Below is a small trained network, with its code and all its weights. Each question gives an input and a target symbol and asks what happens when units are switched off, that is, made to give their printed mean instead of their output.

import numpy as np


def w(rows, s, z=0):
    codes = np.array(rows[::2]) - 128.0
    scale = np.full(codes.shape[1], s)
    scale[-1] = z or s
    return codes * scale


def f(y):
    return y / 2 * (1 + np.tanh(0.7978845608 * (y + 0.044715 * y**3)))


def softmax(a):
    e = np.exp(a - a.max(-1, keepdims=True))
    return e / e.sum(-1, keepdims=True)


def log_softmax(a):
    a = a - a.max(-1, keepdims=True)
    return a - np.log(np.exp(a).sum(-1, keepdims=True))


def net(x, mask):
    ids = ['ΔΛαβγεζηθμξσ'.index(c) for c in x.split()]
    T = len(ids)
    res = E[ids] + P[:T]
    u = 0
    for l in range(3):
        q, k, v = (res @ M[l].T for M in (Q, K, V))
        z = softmax(np.where(np.tri(T) > 0, q @ k.T / 3**0.5, -1e9)) @ v
        res = res + np.where(mask[u], z, O[l][:, -1]) @ O[l][:, :-1]
        u += 1
        y = f(res @ A[l][:, :-1].T + A[l][:, -1])
        res = res + np.where(mask[u : u + 4], y, B[l][:, -1]) @ B[l][:, :-1]
        u += 4
    return log_softmax(res[-1] @ U[:, :-1].T + U[:, -1])


Q, K, V, O, A, B = {}, {}, {}, {}, {}, {}
E = w([
[244,124,84,45],'Δ',
[218,131,29,84],'Λ',
[119,179,204,64],'α',
[52,205,40,161],'β',
[95,254,55,188],'γ',
[82,129,181,173],'ε',
[222,93,135,176],'ζ',
[110,46,131,75],'η',
[128,115,144,173],'θ',
[115,149,149,198],'μ',
[83,117,127,56],'ξ',
[218,199,226,140],'σ',
],0.014)
P = w([
[13,55,216,254],'0',
[213,118,112,65],'1',
[182,123,123,64],'2',
[180,134,134,65],'3',
[159,145,175,82],'4',
[149,113,162,64],'5',
[124,122,170,58],'6',
[112,121,177,73],'7',
[87,96,169,60],'8',
[105,66,147,17],'9',
],0.0041)
Q[0] = w([
[184,246,203,14],'L0H0',
[219,154,74,47],'L0H0',
[163,233,231,3],'L0H0',
],0.0053)
K[0] = w([
[168,112,254,58],'L0H0',
[243,25,222,105],'L0H0',
[138,166,224,41],'L0H0',
],0.0062)
V[0] = w([
[132,155,2,98],'L0H0',
[204,147,205,98],'L0H0',
[197,79,104,147],'L0H0',
],0.0075)
O[0] = w([
[163,254,178,206,49],'L0H0',
[170,186,81,42,252],'L0H0',
[187,140,115,215,133],'L0H0',
],0.0069,0.0043)
A[0] = w([
[196,86,109,68,180],'L0N0',
[195,167,83,105,9],'L0N1',
[108,254,218,149,40],'L0N2',
[200,40,206,136,7],'L0N3',
],0.0084,0.0017)
B[0] = w([
[104,140,160,88,253],'L0N0',
[66,44,145,138,185],'L0N1',
[110,122,100,73,160],'L0N2',
[183,161,5,151,163],'L0N3',
],0.011,0.0055)
Q[1] = w([
[52,142,80,230],'L1H0',
[77,2,134,175],'L1H0',
[57,165,133,167],'L1H0',
],0.011)
K[1] = w([
[65,118,1,196],'L1H0',
[53,12,153,245],'L1H0',
[59,131,59,55],'L1H0',
],0.0095)
V[1] = w([
[114,158,10,30],'L1H0',
[196,176,133,122],'L1H0',
[149,2,123,175],'L1H0',
],0.0087)
O[1] = w([
[159,2,76,106,255],'L1H0',
[236,93,91,167,152],'L1H0',
[91,114,136,202,57],'L1H0',
],0.009,0.007)
A[1] = w([
[242,91,195,143,46],'L1N0',
[164,16,159,26,135],'L1N1',
[176,2,167,220,168],'L1N2',
[130,84,73,172,4],'L1N3',
],0.0069,0.0045)
B[1] = w([
[76,178,7,96,145],'L1N0',
[112,153,157,187,250],'L1N1',
[106,114,197,122,150],'L1N2',
[85,216,26,140,124],'L1N3',
],0.013,0.016)
Q[2] = w([
[172,234,83,39],'L2H0',
[109,8,206,183],'L2H0',
[75,84,133,158],'L2H0',
],0.013)
K[2] = w([
[251,64,182,5],'L2H0',
[2,250,170,181],'L2H0',
[57,174,69,207],'L2H0',
],0.011)
V[2] = w([
[154,248,144,35],'L2H0',
[12,167,151,131],'L2H0',
[38,42,114,8],'L2H0',
],0.011)
O[2] = w([
[218,126,137,233,19],'L2H0',
[121,234,127,198,254],'L2H0',
[9,70,139,184,252],'L2H0',
],0.012,0.0057)
A[2] = w([
[132,87,53,163,13],'L2N0',
[47,166,2,170,3],'L2N1',
[172,67,210,194,83],'L2N2',
[155,161,232,133,85],'L2N3',
],0.0097,0.0042)
B[2] = w([
[115,248,79,140,135],'L2N0',
[247,89,74,120,246],'L2N1',
[88,228,209,47,149],'L2N2',
[185,254,187,255,143],'L2N3',
],0.0088,0.013)
U = w([
[78,123,37,109,79],'Δ',
[116,150,91,67,37],'Λ',
[140,121,156,138,131],'α',
[163,119,101,165,25],'β',
[111,54,146,122,206],'γ',
[121,114,115,143,146],'ε',
[145,141,2,131,183],'ζ',
[97,172,62,99,105],'η',
[140,103,105,120,182],'θ',
[130,66,94,190,69],'μ',
[143,170,75,118,20],'ξ',
[218,99,122,127,254],'σ',
],0.011,0.0031)

Each question gives the input, a string of symbols that net reads in full, and the target symbol t.
The units are the heads (3 rows each of Q, K, V and O) and the neurons (one row each of A and B). Each row of codes is followed by its name. A weight is (code - 128) times the scale printed after its matrix; where a second scale follows, it is the last column's (O, A, B and U).
mask holds one flag per unit, layer by layer, with each layer's heads first. A switched-off unit (its flag False) gives its mean, the last column of its rows in O or B, instead of its output. The means were averaged over made-up inputs and are rounded, as every weight is.
A unit's drop is (log p(t) with every unit on - log p(t) with that unit switched off) / (log p(t) with every unit on - log p(t) with every unit switched off).
The circuit of an input: a set's keep is (log p(t) with only the set's units on - log p(t) with every unit switched off) / (log p(t) with every unit on - log p(t) with every unit switched off). Starting from the 12 units with the biggest drops (on a tie, the unit counted first), units are removed one at a time, each time the one whose removal leaves the highest keep (on an exact tie, the one counted first), for as long as the keep stays at least 0.8.
circuit, biggest first: the units of the circuit, biggest drop first
most important unit: the unit with the biggest drop
top k neurons: the k neurons with the biggest drops, biggest first
k most important neurons of layer l: the k neurons of layer l with the biggest drops, biggest first
input σ ε σ η, target γ: top neuron -> L0N3
input ξ ξ θ ζ σ σ γ μ η, target μ: circuit, biggest first -> L1H0; L2H0; L1N1; L2N1
input ζ γ μ ε α σ θ σ ζ ξ, target Λ: 2 most important neurons of layer 1 -> L1N3; L1N0
input σ ξ ξ Δ, target γ: top 2 neurons -> L0N1; L0N3
input ε α θ, target ζ: circuit, biggest first -> L2N1; L2H0; L1H0; L0H0
input θ ζ η ζ Δ, target η: circuit, biggest first -> L0N1; L2H0; L0H0; L1H0
input Λ η μ μ ξ σ σ ζ η, target σ: circuit, biggest first -> L2H0; L1H0; L1N0
input θ β ε, target η: circuit, biggest first -> L1H0; L2H0
input ζ η ζ ξ μ σ μ, target Λ: circuit, biggest first -> L2H0; L1N3; L1H0; L0N3
input ξ Λ μ ε, target μ: top 2 neurons -> L1N1; L1N0
input ε γ α ξ σ α σ θ γ μ, target ζ: circuit, biggest first -> L2H0; L1H0; L2N1
input ζ μ ε β σ ξ σ ζ Λ, target Λ: top 3 neurons -> L0N1; L1N3; L0N3
input θ Λ μ β Λ ξ ξ η ξ Δ, target η: circuit, biggest first -> L0N1; L2H0; L1H0; L0H0
input ξ η ζ η Δ, target μ: most important unit -> L0N1
input ξ γ θ μ η μ μ, target μ: top 2 neurons -> L1N1; L1N0
input η Λ γ η θ σ θ ξ ξ ε, target Δ: circuit, biggest first -> L2H0; L1H0
input η η ξ θ, target Δ: circuit, biggest first -> L2H0; L1H0
input η ε ξ Λ η, target Δ: top 2 neurons -> L1N1; L0N3
input η θ η ξ σ ξ σ β ζ, target ζ: circuit, biggest first -> L0N3; L1N0
input μ ξ ε ε, target ξ: most important unit -> L1H0
input ε ε ξ Δ η α μ ξ, target ζ: circuit, biggest first -> L2H0; L1H0; L2N1
input γ σ η ε Λ γ ξ η, target α: top 2 neurons -> L0N2; L2N2
input σ Λ ξ Δ ζ σ ξ σ σ Λ, target γ: top 3 neurons -> L0N1; L1N1; L0N3
input ξ η Λ θ Λ θ, target μ: top 2 neurons -> L1N1; L2N1
input Λ Λ ξ, target σ: circuit, biggest first -> L0H0; L2H0
input Λ ε η ζ σ θ, target σ: circuit, biggest first -> L2H0; L1N0
input σ ξ μ Λ ε, target γ: most important unit -> L1N1
